Moves between objects:
zp: $>nq, *>zm, ^>pb, %>sz, @>pf, ~>cj
qt: $>pz, *>tg, ^>bh, %>jj, @>ph, ~>nr
mg: $>none, *>dc, ^>rr, %>bt, @>zh, ~>ds
sz: $>hm, *>jm, ^>zp, %>jn, @>tt, ~>bd
zb: $>bm, *>gf, ^>zd, %>fp, @>bf, ~>none
rt: $>lc, *>cq, ^>lp, %>gg, @>fl, ~>none
cz: $>rz, *>hf, ^>dn, %>gf, @>zd, ~>none
lc: $>lq, *>dr, ^>qn, %>pb, @>rm, ~>rt
zs: $>lj, *>fl, ^>hc, %>nz, @>tb, ~>none
nq: $>none, *>gh, ^>nc, %>hm, @>dc, ~>zp
bt: $>none, *>mq, ^>mg, %>lz, @>bq, ~>fd
tg: $>rr, *>rp, ^>lj, %>ds, @>qt, ~>nz
qj: $>pf, *>cj, ^>rn, %>gj, @>fj, ~>none
bh: $>tm, *>lj, ^>nb, %>qt, @>dr, ~>tb
lb: $>lt, *>pj, ^>rz, %>nb, @>bm, ~>gf
dp: $>fq, *>qn, ^>tl, %>rm, @>dz, ~>rq
zm: $>gh, *>jj, ^>ph, %>jm, @>zp, ~>dl
th: $>pj, *>nh, ^>hf, %>hc, @>gf, ~>none
rq: $>dp, *>lp, ^>nh, %>fl, @>hc, ~>none
rr: $>none, *>dj, ^>gq, %>mg, @>pz, ~>tg
fd: $>bt, *>tt, ^>ds, %>pj, @>rz, ~>hf
nz: $>tg, *>rn, ^>zs, %>fj, @>nr, ~>none
qs: $>mh, *>nb, ^>bm, %>dr, @>qn, ~>fp
hc: $>dz, *>rq, ^>th, %>zs, @>bn, ~>none
gq: $>none, *>qh, ^>gz, %>rr, @>tm, ~>lj
pb: $>nc, *>ph, ^>lc, %>zp, @>rp, ~>gg
gf: $>lb, *>th, ^>cz, %>bn, @>zb, ~>none
bq: $>none, *>bt, ^>zh, %>lt, @>gd, ~>rz
tl: $>jb, *>jn, ^>tt, %>dp, @>pj, ~>nh
mq: $>none, *>hm, ^>dc, %>jb, @>bt, ~>tt
gb: $>ph, *>nr, ^>cq, %>dl, @>gg, ~>none
mj: $>none, *>bb, ^>hm, %>gp, @>jb, ~>jn
rp: $>dj, *>pb, ^>rm, %>pf, @>tg, ~>rn
pj: $>lz, *>tl, ^>fd, %>dz, @>lb, ~>th
jn: $>mj, *>bm, ^>sz, %>qn, @>tl, ~>bf
tm: $>none, *>gq, ^>mp, %>pz, @>hq, ~>bh
gd: $>none, *>bq, ^>gh, %>bb, @>hm, ~>jm
nc: $>none, *>sd, ^>lq, %>nq, @>dj, ~>pb
qn: $>gp, *>qs, ^>jn, %>lc, @>dp, ~>lp
fl: $>rm, *>rt, ^>rq, %>rn, @>zs, ~>none
mh: $>none, *>mp, ^>bb, %>hq, @>gp, ~>qs
rm: $>qh, *>lc, ^>dp, %>rp, @>lj, ~>fl
dr: $>hq, *>bh, ^>qs, %>ph, @>lc, ~>cq
gz: $>none, *>fq, ^>lz, %>gq, @>mp, ~>dz
ph: $>sd, *>qt, ^>dr, %>zm, @>pb, ~>gb
lj: $>gq, *>rm, ^>dz, %>tg, @>bh, ~>zs
bf: $>jn, *>zb, ^>bd, %>lp, @>nh, ~>none
lz: $>none, *>jb, ^>bt, %>gz, @>lt, ~>pj
hq: $>none, *>tm, ^>mh, %>sd, @>lq, ~>dr
cj: $>zp, *>dl, ^>gg, %>bd, @>qj, ~>none
nh: $>tl, *>bf, ^>gj, %>rq, @>th, ~>none
rn: $>rp, *>gg, ^>fl, %>qj, @>nz, ~>none
nr: $>qt, *>nz, ^>tb, %>dn, @>gb, ~>none
dz: $>gz, *>dp, ^>pj, %>lj, @>nb, ~>hc
zd: $>jm, *>cz, ^>dl, %>zb, @>bd, ~>none
pz: $>none, *>rr, ^>tm, %>zh, @>sd, ~>qt
lq: $>none, *>hq, ^>gp, %>nc, @>qh, ~>lc
dj: $>none, *>nc, ^>qh, %>dc, @>rr, ~>rp
bn: $>nb, *>hc, ^>gf, %>tb, @>fp, ~>none
tb: $>bh, *>zs, ^>bn, %>nr, @>cq, ~>none
gj: $>tt, *>bd, ^>qj, %>nh, @>hf, ~>none
nb: $>mp, *>dz, ^>lb, %>bh, @>qs, ~>bn
dn: $>jj, *>fj, ^>nr, %>cz, @>dl, ~>none
gp: $>none, *>mh, ^>mj, %>lq, @>fq, ~>qn
fq: $>none, *>gp, ^>jb, %>qh, @>gz, ~>dp
bb: $>none, *>lt, ^>gd, %>mh, @>mj, ~>bm
jm: $>gd, *>rz, ^>zm, %>bm, @>sz, ~>zd
lt: $>none, *>lz, ^>bq, %>mp, @>bb, ~>lb
ds: $>mg, *>pf, ^>tg, %>fd, @>jj, ~>fj
gg: $>pb, *>gb, ^>rt, %>cj, @>rn, ~>none
sd: $>none, *>pz, ^>hq, %>gh, @>nc, ~>ph
bm: $>bb, *>lb, ^>jm, %>qs, @>jn, ~>zb
jb: $>none, *>mj, ^>mq, %>fq, @>lz, ~>tl
dc: $>none, *>nq, ^>dj, %>mq, @>mg, ~>pf
hm: $>none, *>gd, ^>nq, %>mj, @>mq, ~>sz
dl: $>zm, *>dn, ^>gb, %>zd, @>cj, ~>none
mp: $>none, *>gz, ^>lt, %>tm, @>mh, ~>nb
cq: $>dr, *>tb, ^>fp, %>gb, @>rt, ~>none
hf: $>fd, *>gj, ^>fj, %>th, @>cz, ~>none
lp: $>qn, *>fp, ^>bf, %>rt, @>rq, ~>none
tt: $>mq, *>sz, ^>pf, %>tl, @>fd, ~>gj
bd: $>sz, *>zd, ^>cj, %>bf, @>gj, ~>none
zh: $>none, *>mg, ^>pz, %>bq, @>gh, ~>jj
jj: $>zh, *>ds, ^>qt, %>rz, @>zm, ~>dn
gh: $>none, *>zh, ^>sd, %>gd, @>nq, ~>zm
fp: $>qs, *>bn, ^>zb, %>cq, @>lp, ~>none
fj: $>ds, *>qj, ^>nz, %>hf, @>dn, ~>none
pf: $>dc, *>zp, ^>rp, %>tt, @>ds, ~>qj
rz: $>bq, *>fd, ^>jj, %>lb, @>jm, ~>cz
qh: $>none, *>lq, ^>fq, %>dj, @>gq, ~>rm

The rows follow the links: the fewer symbols apart two objects are, the more alike their rows tend to be.

Each row is also shifted at random along 8 hidden directions that mean nothing.

Name the object of each row.
[  9   4  10   1  14  26   3  -3  -8  -5   2  11  18   8   2 -12 -19  -1 -17  -3  14   4 -10  18  -3 -11 -16 -37 -15 -35  -7 -13  12   3 -32  -2  -8   7 -17  11   2   5   6  -8  10   8  12   6 -15  -5   7   5 -26   0  28  11   0   8  -5  -9  11]: zd
[-22  -1  -3 -11  -3 -12  -5  -7   5 -12  -2 -20   3  -2  -9   4   1  -1 -17  -8   0   6   7  -5  -7 -17   0   0   5  -2   5   3  -2  -5  10   9  -2   2 -13   1  -6   2  -3  12  10  -3 -12   4   4   8   2   0  -7  13 -20   0 -14  -2   4   3   6]: zm
[ 30  -1   0 -14  -6  -7  15   4  -7 -13   1   7  -4 -11   2  -2  -9 -13   5   6  -6 -15   2 -15  -3 -12  -1  -1  -8 -12  11 -40  -4  -1 -34   4  -9  -4   0  29  -2 -10  20 -19   6  -9  18  34  28 -19  16 -11 -22  -4  26  35   0  27  -3   1  12]: lp
[-36   9   7   1   0  -9  -5   0   0  -9  -6 -10 -16   1 -19   8  20  18 -15 -12  -1   1  -6  11 -20  -9  14  14  22  15  -7  -9  -9 -10   1  11  29  10 -29   4 -13   8   0  19 -20  -1  -8 -13   6  13   7  -8  -4  19 -12   2 -16  -2   1  -2   4]: jj
[ 51   2  -3 -32   0 -18   9   0  -7   0 -11 -10  -6  16  -2   4   5   7 -10   9 -26 -19  -8 -14  16 -29 -17  -2   1  -3   2 -22  -3   9   4  10   2   6 -10  25  -1  -9  43 -17   3   0 -38  32   9  -4  20 -16  -8   8 -30  17   1 -27   3 -18  10]: bf
[-10   1  -1  -8   0  -8   0   4   6  12  -9 -16   9  13  -2   0  -3  11   3   8 -15  -2  11 -19  10  -6 -22  -8   6 -10   1 -10  -5  -5  -9  17 -17 -10   0   9   2  -3  18 -20  -5   5  -7   8  -1  -4  -2  -1   1 -11  -4  14 -15 -12   1 -12  36]: mq
[ -9 -17  -5   7  13   2   3   3   4  15 -21 -10   4  -4   0  -6  -7  11  -1   9  -7   3   1  -7  -4  17   9   2   2  -7  14  17   5  -4  21 -12   1 -15   0 -26  -7  -8   4   7   0 -13 -10  -3   1   2 -19  -7   6   1  -4 -26   4  -5  -4  -7  -8]: bb
[-10  -5   7   0 -31 -10  -3  -4   3  12 -14   2  18  -7   0   6   8 -17   2 -22 -12  12  17 -24  18  -5  -8 -22  10 -23 -13  -8   3   2 -33  16 -28  -8  22  11 -11  -5  -4 -12  -6   4  26   7   2 -19  13   8   0 -13  14  29  -6  19   8  11  22]: bt
[ -7   0 -15  -9   3  15   0   0   4  24  -5  -1 -10  12   0   3  -5   9  11  18 -11  -5   8  -7  19  17 -18   2  -1  17   6  19   7  10  21 -13  -2  -7  18 -14   5  -6   8  -4   1  -2 -23   2  -6  14 -14   3  26  -4 -22 -13  18 -35  10 -11 -18]: fq
[-36  -3   3   8  -9  -4  14  16  -4  12 -27   3  -1   0  -5   6  12  12   2  -7  -8   5   7   1 -18  16  16  -8  11  -3   5  -5   3 -10  -8   0  10 -14  -6  -7 -18  -1   7   2 -19   3   5  -4   9   6  -4  -1   2  14   6   3  -3  12   3  -2   5]: lt
[  4  -9  10   1  -1  -3   1   0  -8  -3  -5   2   0  -3  -3   0   9 -12   2  18  -3  -9  -7   1 -13  14  22   1  -2  -1  14   7   5   5   6  -6  10   5  12 -13   8 -11  -4  15  -6 -25  -2   2   4  11  -2  -6   7   0   8 -13  26  -4 -15   5 -18]: nb
[ 11   0   6 -15   4 -23   3   2  -1  -4   1   4   6  -2  -5   3   7   0  -2  20 -17 -17 -13 -11 -14  -8  17   3  -5  -2   0 -10 -14  21   9   3  -2  21   2   8   7  -8  29 -15  -5  -8  -9  21  18 -11  14 -14   2  -8  11  -1  15  13  -5  -7   6]: hc
[-32  -9 -17 -13   1  -3   3   1   6  12  -4  -8  17   3   4  -2 -23 -10   6  -7  -7  -2  16 -24  23   0 -21 -13 -14 -15  15   5   2   5  -5   8 -28 -12  24   6   2 -10  -4 -15  23   0  -5  19  10  -2  -8  10  11  -2  -3  -4   8  -5   9  -8  18]: lq
[ -4   3   1   6 -13  -5  16   2  -4   4  -9  18  11 -21  -2   6  18  12 -13 -39   2  11  -9  33 -24 -10  16 -17   2  -6  -7  -2   2  -5  -8 -17  20  -4 -16  10 -17   0  -5   6  -5  15  -2  -7  13   2  17   2 -19  20   1  12 -12  26  16   1   2]: gf
[ -7  -4  -6   3  11  -1   4  -2   9  -9  13   1   2  -4   2  -6 -12  -3 -13  -6  15   3 -10   2 -13  -4  15  -3 -11  -4   5   4  -6   2   6 -18   6  11  -5  -2  -9   4 -11   9  12   8  -6   1   4   4 -10  14 -10  16   1 -14   6  22  -2  -3 -13]: gb
[ -4 -17  -3   3  -3  29   8  14  -5  -3  -4   1 -24   6  12  -3  -8 -14  18  12  11   5  14  -7  14  22  -6  12   2  12  16   2  17  -5 -19 -16  11 -12  17 -13  -4  10   0  -2  -7 -10  13   2  -6  12 -18   6  12  13   0   1  18 -13  -8  -1 -31]: hq
[  3 -10  10   0  -8  19  12   0  -7   3 -15  -2   0  -2 -12   3   2  -5  -2  -3  -4   4   5  11 -13   6  -2 -17   2 -15  12 -12  21 -14 -25 -12  21 -12 -12   5  -9  -9  -1  13  -1   4   2  -1  10  14   6  -4 -11  10   3  14   3   5   1   4  -1]: bm
[-17   2  15  20 -18  27  -6  -3 -10  -1  -4   8  -6  -7  -7   2  19  -4   6   3   5  12  -5  12   2   4   0  -5  10  -3 -19  -3  12 -13 -33  -7   6  -1  -2  -2   4   9  -8   4 -15  16  27 -25  -7  -3  10   4  -3 -11  18  23  -3  13  -4  16  -5]: fd
[ -3   6  -5   7  -2   2  11   5  -2  12 -15  -4   0  -4  -1   1  -4   4   8   9  -6  -3   3   5   5   8  -8   2   6  -4   9   0  10 -12   0  -2  -1 -21 -17  -1  -3  -5  11  -4  -9  -2   7  -4   2  -5  -6 -13   0  -8  -2   2 -10  -4   6  -6  15]: mj
[  4  -7   0   3 -14   5  -4  -9   8 -15   1 -15 -11  -7  -9  -4  -9 -12  -1   4   5  11  10 -23  10  -7 -13  12   4  -6   6   5   3 -14 -16   4  -1   0   3   1  -3   5 -10   4  21   7   7  11   1  -3   1   9  -4   1   1  13   5   9   8  12  -6]: zp
[ -1   3  11  -1  -5  -2  -5 -13   0   3  -4   7  -4   2  -7   4   8  14  -9  14 -11   5 -20 -11   4  -7   7   5   0  11 -15  15  -5  11  19 -11   0  21  -1  -7   1   8  18  -4  -4   4 -19   5  -2  -2  13  -1   0  -2  -7  -6  13  -6 -10 -10 -10]: hf
[ 17  -4  -4  -2   9  -9  -6 -12   8 -11   8  -4  19   0  -1  -8 -17   0 -18   8  11   6 -11 -17  -6 -10  13  -7  -8 -15   7  21  -5   3  15  -4 -16  20   3 -14  -3   7  -5   5  19  -5 -11   9  -5   0  -4  12 -10   4   4 -17  18  12 -14  -5  -8]: dl
[-50  12  -6  -4   2 -21   7  -6  -1   1  -6   0   7 -11 -11   1  -4  14 -13  10 -12  -6 -12  -3 -11 -18   4  -5  -3 -11 -14  -3 -21   2  13   3 -10   6 -24  13  -4  -6  22 -19   7  16 -20  13  17 -16  18  -9 -16 -14  -5   0  -9  15   9  -8  26]: gj
[-10  -5  11   0  22 -19  -4   6   1 -21   8   3   9  -1   4  -9 -12 -10  -8  17  18 -12 -11 -12 -25  -3  29   2  -5 -15   7  -6 -19   2   1   6  -9  23  -8 -11   1   7  -2  -2   8 -16  14   8   7 -13  -4  -5 -16 -13  33 -12  12  42 -20   3   3]: nr
[ 31  -8   3  20 -14  10   5 -15   8  -5  -4 -18   5 -20 -21  -2  -8 -12  -3  20   9  12   4 -15 -13  10  15   8   5  -6  10  22  -3 -17  -3 -14   4  -4   3 -21  -6  -7 -16  15  18   9  10  -6  12  -5  -2   3  -4  -4  20  -3   8  26   3  13  -4]: sz
[ 12   3  -5   3   8   3  -2   3  11   9   9  -8  -2  12  -2  -9  -2  10  18  -2   9   1  13   9 -10   1  -3   1   1   2  -2 -10 -10  -4  -8  10   8 -13  -6  -5  -2   0  -9  -9   0   3   4  -1   2   6 -21  15   8   3  10  -7 -11   3  12  -6  22]: dj
[  9   5   8  -1  13 -20   2   1   1   3   0   7  26  -2  -7  -9  -5  10 -10   8  -6 -13 -12   4 -34  -2  17 -18 -11 -22  -5  -6 -19  15  -9   6  -6  13 -15   3  -1 -14  14 -11   2  -2  -2   6  12  -8  13  -4 -13 -20  29   2   3  30  -2  -3  25]: th
[-37  -7  -2  -4   3   6  15  13  -2   8 -12  -6  -3   4  -1   3  -5   0  10  11 -13  -8   8 -15  -1   7  -1  -1   5  -4  18  -2   7   1   1  -9   6 -16   3  -2 -12  -4  15  -8  -2 -15  -7  17  10   3 -10  -6   7  11  -6   1   6  -9  -2  -8  -2]: mh
[ 10   8  -2  -5  17  -6   1   8  -8 -17  10   2 -13   1  12  -3  -8  -1  -6   2   7  -9 -14  10  -1  -9   5   8  -9   0   7  -1  -5   4  17  -3   1   5  -9   5   1   6  11   2   3 -11  -7   3  -1   1  -4 -11  -9   4 -11  -8  -5 -11 -15  -7 -22]: cq
[ 59 -16  -2  -2  -2  -9   6  17   7  26  -3   5  -2   7 -10  11  20   6  21   9 -13   1  15 -11 -13  20  18   2   8   9  10 -12  -4  11  -5  -2  20  -3  21  -9  -4  -6  -4   5 -22 -15   0   2  14   9 -13   0  27  14   6  -4  18   4   4   2   2]: gz
[ 45  10   8   7  17  18   2  -5 -12   7   3  12   8  -1  -2  -7  -5  14  -1  14   7   0 -13  25  -7  -2  -8 -16 -13  -8 -11  -1   2   0  -7  -6  12   1 -12   6   9  -4   7 -10  -3  18  -3  -9  -9   0   7   4  -9 -12  10   3   9  -4   6  -3   7]: nh
[-30 -12   9  -7 -27  -5   0  -6  -3  -2 -19   0   3  -6 -15  12  15 -17 -11   6 -16  11  -5 -32   3  -3   8   1  15  -5   5   1  10  -1 -15  -1   2  13  15  -3  -5   2  11   8  -4 -12  -2  14   8  -5  15   1  10   6  -3  12  13   9 -11   6  -8]: rz
[-28  -1   5   1  -8   2  19  -4   2  17  -3  20   2 -12 -10  10  12  16 -11 -14 -10  10 -12  11 -17  -4  17 -18  -5   3   3   4   8   6   3 -34  31   6   7  -1 -20  -4   3   5  -1  10 -24   4  14  11  10   8   3  38 -15   2  24   6  22   0 -23]: bn
[-35   7  -8  10  -2   3   0  -4   4   9 -10  -8  14 -13   5  -8 -10   9  -5 -19   3  13   5  16   3  -2 -15 -15   1 -15  -1   8   9 -16  -2  10 -20 -25 -10   1  -7  -1 -18   1  16  15   8 -13  -6  -1  -9   0 -10 -10   0   0 -29   6  18  -2  28]: hm

From each start, follow one symbol. Which object do you reach?
Answers are names.
new walk
[ 20  -6  -5   7  12  27  -8 -17   6 -10  16  -6  -3   4  -1 -10 -17 -11   2   9  21   6  11   0   2   3 -15   6 -17   1  10  18   3  -6  -2  -4  -2  -1  15 -10  19   7 -16   7  20   8  -2  -9  -8  10  -9  15   9   0  11  -9  14  -4  -3   7 -11]
%	zp
new walk
[-24   0  12  -1  12  21 -10   0  -7 -13  -9 -12 -12   8 -10   2  -5   4  -6  29   3   0 -11   2   2  -3 -17   2  16   3  -1   7  14  -9   8  -4  11   8 -21  -9   5   8  14   5  -9 -10 -16  -7 -14   6  -5 -13  -5   5 -20  -2   6 -35 -17  -4  -9]
$	gd
new walk
[  0  -9  -2  17 -34  -1   2 -21   9   4  -3  -1   6 -23 -18   7   5  -8  -4   0  -6  17  -2 -26  13   0   3   7   6   1 -11  33   2  -3   5 -14 -11   1  21  -7   1  -7 -21  12  15  14  -3  -5   3 -12  17   9  10 -13   2   3  12  20   7  20 -11]
$	mq
new walk
[  1   5  -4  -2  15 -12   6   2  -5  -2  -2  -9  14   1   0   2  -2   4  -9 -25  -9  -9   7  29 -20  -8   1 -16 -11 -11  11 -14   6  -5  -4   3  12 -12 -11  20 -11 -20  -7  10   5   3  -9   5  15  15   2  -8 -11  12  -3   6 -16  -9   9   6  20]
$	mh
new walk
[ 20   3  -4   7  -2   9   3   7   5   2   2  -9  -9   5   1  -3   5  15   3 -12   6  12  14  16   3   1 -15   0   6  10  -5  -8   8 -18  -3  10   8 -24 -14  -1 -11  12 -13   8  -4  12   6 -14  -7   9 -13   7   0  15 -16   9 -26  -9  14  -4   4]
*	gh
new walk
[-22  -2   6  15 -18  10  11 -10  -9   3   1   7 -17 -11  -2   8  18  -8  14  24  -1  -3  -8   2  -7  18  21  18   4  17  -2  16   1   3  14 -22  14   3  18 -17   4  -7  -8  10 -11  -8   7 -16   2   4   2  -5  16  -4   8 -11  22   5  -4  17 -32]
%	lj
new walk
[  6  -1   4 -11  -8  -6  -6  10   3   7  -6 -12 -12  19  -6   1  15   6   9   7  -4  -3   8  -4   6   1  -2  10  17   8  -9 -21  -5  -5 -13  25   4  -5 -10   3   1  11  14  -9 -22  -4   8  -6  -5  -3  -2   1   6   3  -8   8 -18 -11   0  -5  14]
~	ds
new walk
[  9  -4  -9  -4  -2  -3  -1   3   0 -14   9  -5  -7  -7   6   2   1 -18  -3 -12   4  -8   4  -1   3   7   9   7  -9   4  10  10   8   1   5   4   5   1  11  -1   1  -4 -16  15  10 -11   1  -1   3   7  -7  -2  -1   9  -5 -11   5  -6  -8   7 -28]
$	hq
new walk
[ -8  -8 -12  -4   0 -24  11   2  17  31 -15 -10  21  -2 -21  -3   0  15   3   2 -28   4  18 -12 -19   6   1 -17   0  -7  11  -4  -6   2  -1  -1  -4 -15   4   0  -8 -18   4  -7  11  14 -19   7  24   5  -5   5  17   3   4   3  -1  10  27  -9  36]
%	fq
new walk
[-48  -8   5   1   0  15  11  22  -4   7 -15   5  -6   9   4  -4  -3  -2  20   8  -8  -6  -1  -1  -8  18   3   0   8  -2  14  -5  13  -5 -15 -11   6  -2   7 -11  -7  -4   7  -8 -18  -6  15   3  -4   6  -7  -4   5   3  14   0  12   3  -4  -2  -1]
~	nb
new walk
[  8   5 -14  -8  12  -6  -2  -2   1 -10  19  -9  -6   2   5  -4  -6  -9   5  -4  -5 -14  12   4  12  -4 -19  -2 -10   2  10  -9   2   4   1  13 -10  -5   8  19  15 -14  -7   0  12   0  -5   8   3   7   1  -6  -3  -7  -6   3  -4 -18   2   0  13]
*	dr
new walk
[  4   7  -2   5 -12  -4   5  -8  -5 -31  16  10   1 -16  15  -4 -11 -23  -8 -15  25   2  -4  -4  18 -12  -2   6 -11  -3  -5  -4   2  -7  -8   2 -19  -3   7  19   0   8 -11  -8  18   8  22   9  -3 -16  15   2 -17 -11   8  11 -13  23  -3   6  -4]
$	pb
new walk
[-10  10  -3   2   6  -2 -12   4   7   9   3 -10   5  13   1 -11  -9  13  13  -2   4   7  13   9   8  -6 -16  -3  -1   2  -3  -5  -6 -10  -8  15  -9 -13 -10   0   5  10  -2  -5  -6   7   7 -10 -11  -8  -7   3   4  -9   1   0 -21  -5   6  -4  19]
@	mg
new walk
[  9   3  10  -7  -5  -5  -3 -10   1  15  -8  -2  10  13 -10   4  14   6  -5   6 -21  -6  -3   2  -4  -2  -5 -14   4  -4  -4   0  -2  13  -3   9   4   9   1   7   8 -19  13   1  -7  -7 -15   0   5   2  13  -5   6  -7  -1   1   9  -9   0   1  19]
%	dz
new walk
[  0   3   1 -11  14   6  13   7 -16 -12   5   6 -11   4   3  -1  -7   7  -2  15   2 -18  -7  14 -15  -5  10  -2 -11  -7  13 -24   5  -3 -10 -12  14  -3 -20   9  -2   0  22  -9 -10  -3  -2  12  13   1   6  -8 -16  13   4   7   2   3  -4  -6  -7]
*	bn
